Each row is followed by the tier that its hidden value falls in (each part has its own value, ranges and names)
[ -3 -17  -5   3   6  18  -3  12  -3 -19 -15 -13  -8  21 -23 -20 -10  18
   1  -5   3  -5  -2  -5   5   8  -7 -22  14 -18 -26   7 -37   3   3 -14
  -1  -3 -10   7  -2 -14 -15  15  13  10  27  24 -15   2 -27 -11  28  -8
  -2   6   6 -21   0  -4 -11  -4  -1  10   6   5   1  14  -3   7   4  -8
   3   7 -20  -3  -8   1   8  -6   8 -19   9  17  10  -1 -48  -3 -10  -2
  14 -21   8 -14 -26 -17  -1   7  -1  -2 -13   3  23   8  -9 -12   2   2
   4  -4  -1   1   9   4   5 -23   3  -2  16   8  15  -5  34   9  -7   6
   6 -11]  (97)
[  4  -8   1   0   0   5 -12  -8  -9  17  14  11 -23 -30 -14  11  -6 -18
  11 -10  -2 -13 -24  -3   4   7   0  -9  -9   9 -16  -8   4   9 -28   0
  -9   0   1  -7 -12  20  16 -12  48  -1 -34  -2 -16  -1  -3   2   0   1
   5   8 -11  24  -2   3   6   0  -1   3  -7 -12   7   2  -8  14   0   7
   3  -9  12   9  22   5  -9  -3   3  11  -4 -15   3  -4 -25   3  -4   6
  -1   8  -3 -32   4  -1  -2  12   1  11  23   6 -22  -2  20   6  16   5
 -11  -6   1 -18   8   3  13 -26   8  16  -4   8   1 -10  -5  -4   4  29
  -1 -13]  (97)
[ -8 -14  -2   6   7  16   2  17   5 -14 -13 -10   1  12 -17 -19  -4  23
   3   5   5  -4   5   2   5   3  -1 -17   8 -14 -13   9 -44   0  14 -19
   3  -1  38   7  -3 -19 -12   9   3   8  30  23 -13   6 -10 -13  26  -6
  -1  11   4 -20   1  -4  -6   1   3   3   9   8  -2  18  -5  14   8 -29
  -1  -1 -25  -5 -12   1   7  -4   8 -25   9  11   8  -6 -32  -6  -6  -5
  18 -17   5 -13 -29 -15   1   5   0  -6 -13   5  28   8 -16  -9   0   3
  -5  -2  -6   3   7   2   1 -18   4  -8  15  -2   6  -1  18  11 -10   8
   4 -17]  (97)
[ -1  12  -6  -3   4  20   5  -2   2   9   7   5  27 -50  12   6  18  -3
  -2 -10  -6  -3   0  -8 -14   0  14  25   8 -15 -23  -3  22  14  -5  -1
 -24  -4 -26 -16  -1  16   2  -5  25  28 -16 -11  -8  -1 -43 -15 -10  -1
   6   5  -3  11  -6   2 -11 -12  -5 -10 -15  -7  12  -4  -6   5  24  -1
 -11 -23  24  17  11  -3 -23  -1  -6   0   4 -15 -13  -1   6   6   7   0
 -10  10   5 -10  -1  -4  12  11  -6  21  -3   0 -27  -5  35   9   8   7
   1  -7  -5  -1  -4  12  -6   3  15   6   3   6   3 -25  12  -9 -11  32
 -14 -10]  (97)
[-11  -5   6   6  -2  -3   9  22  48   0   5   3  35  -8  33 -11  -9  19
  -7  12  -6   9  18   3  -8 -12  29  13  -2  -9   9   0 -31  -4   7 -14
 -13   4  -5  -3   6   0   4  -6 -27  -1   8 -34  -5  10 -16 -38 -20   1
   4 -11  17   6  -1  -1  -5  -1   6 -12  -9  18  13 -10  -5  20  26  18
 -12 -36   5   0  -9  -2  -5   4   0 -21  -2 -12 -19 -10   7   4   0  -5
  -4  -3  -7   4  -6   5  14  -3   8  -1 -63   5  18  -9   0  -2  -2  -7
  -2   7   4  12   0   6 -18  12  10 -12   1   5 -13   3  23   5  -6  21
 -13 -23]  (89)
[  5 -20   7  -3  -9 -24  -2   3 -12   8  10   9 -37  35  -5 -10 -13   1
   3   5  -2  -9  -8  11  16   7  -6 -37 -15  23  17  -6 -30 -19 -10  -9
   5   9  14  20  11  10  16 -15 -23 -10  -5 -10  -4   1  17 -14   0  -3
   2 -14  13  22  -1   4   1   6   6   7  -7   9   7 -12  -9   4   3  39
   7   5   9 -16  13   4  16  -1   1   3 -20   6   5 -11  34   0 -18   1
  -3 -13 -12   3   6   7  -8 -11  10  -9 -25  15   2  -3 -21 -16   2  -7
 -10  10  -6 -15   9   1   8 -26  -7   6  -8  18   3  21   8  10  18  -1
   9 -12]  (89)
[  7   2   3 -10  -7  -7  -1  -8  20   4   9  -5 -10   6  15   7  16   7
   0   5  -5 -13  18  -2  16   6  -2   9  -2  14  18 -11  -6 -17  10 -13
   3   0 -14   2  54   7  14  -9   2  -3 -30  -9  -5   5 -33   5 -21   6
  -1  20   5  19   1   4   0  -1  -8   5 -15 -11  15 -17 -20 -17  -2  14
   8   3  22  14   7   1  -8   5   1   4  -8  19  -2 -14  32  -3  -3 -11
  -7   7   6  -4  -2   8  -6 -17   8  12  11  21 -17   4  -6 -39  -3  -3
 -15   0  -3 -15   6   8   8 -24   8   1   0   1  -3   7   2  -1  27  22
   6 -12]  (89)
[ 11  -9  -5  -5   1   2  -5  -9 -48  -4  -8  -2 -42  29 -27 -13  -3 -10
  -2 -11   3  -6 -12   5  15  13 -26 -41   0  26  -4   1  -6  -8  -5   5
  10   0  18  24  -5   0  -9   6  -4 -10   5  32   1  -8  18   6  25  -4
  -4 -27   5  -2  -3   1  -8  -8  -6  13  -2   1  -2  -3   3 -18  -4   5
  11  25   8 -19   6   1  23  -7  -1  13 -12  18  15   2  46  -1   2  14
  -4 -10   0  21   1  -5 -16 -11   1   0   8   1  -8   2  -4 -17   5   1
  -1   2   4 -15   0   5  16 -18 -12  10   4  17  14   9  -6   8   7 -31
  12  11]  (97)
[ 14   8   0 -15  -5  -1  -9 -19  -3   5   7  -4 -23  -2   6  13  30 -14
  -2 -13  -4 -13   3  -4  13  12 -10  -1   2   5   3 -12  29  -7  -1   2
  -1  -4 -22  -2  42  20  11  -3   8  -1 -31   7  -6  -2 -32  16  12   4
  -2   9   2  17   1   3 -10  -7 -13   8 -18 -17  12 -15 -12 -20 -13  18
  10   6  32  17   9   1   6   2  -3  18 -10  18   1  -5  38   0  -6  -5
 -11   8   9   5   3   5  -8 -13   7  16  39  10 -31   5  13 -35   1  -2
 -11  -4   0 -19   2  13  13 -15   7  13   1   7  -1  -5  -8  -5  20  17
   5   5]  (89)
[  1   9  -1  -3  -4  22 -22  -6   2   1   1 -12 -12 -47  -6  14  27 -14
   4  -3  -5 -14   7 -12  11  -1 -13  -2   3 -17   1  -6  46  10  14   5
   5  -7  -6 -19  32   8  -6   0  54   2 -28  15 -12   5 -11  19   7   2
  -9  28 -11   2   8   3 -11  -1 -12   4  -6 -28   0  21 -12 -17 -16 -24
   9   9   2  31  -3   1 -16   0   8  19   2  16   3  -7 -33  -7   6   5
   6   5  13 -11  -9   1   4  -1  10  16  31   9 -12  10  26 -29  11   1
  -4 -13   8 -14   0  10  17 -23  15   7   7  -7   4 -10  -5  -7   7  31
   2  -3]  (89)
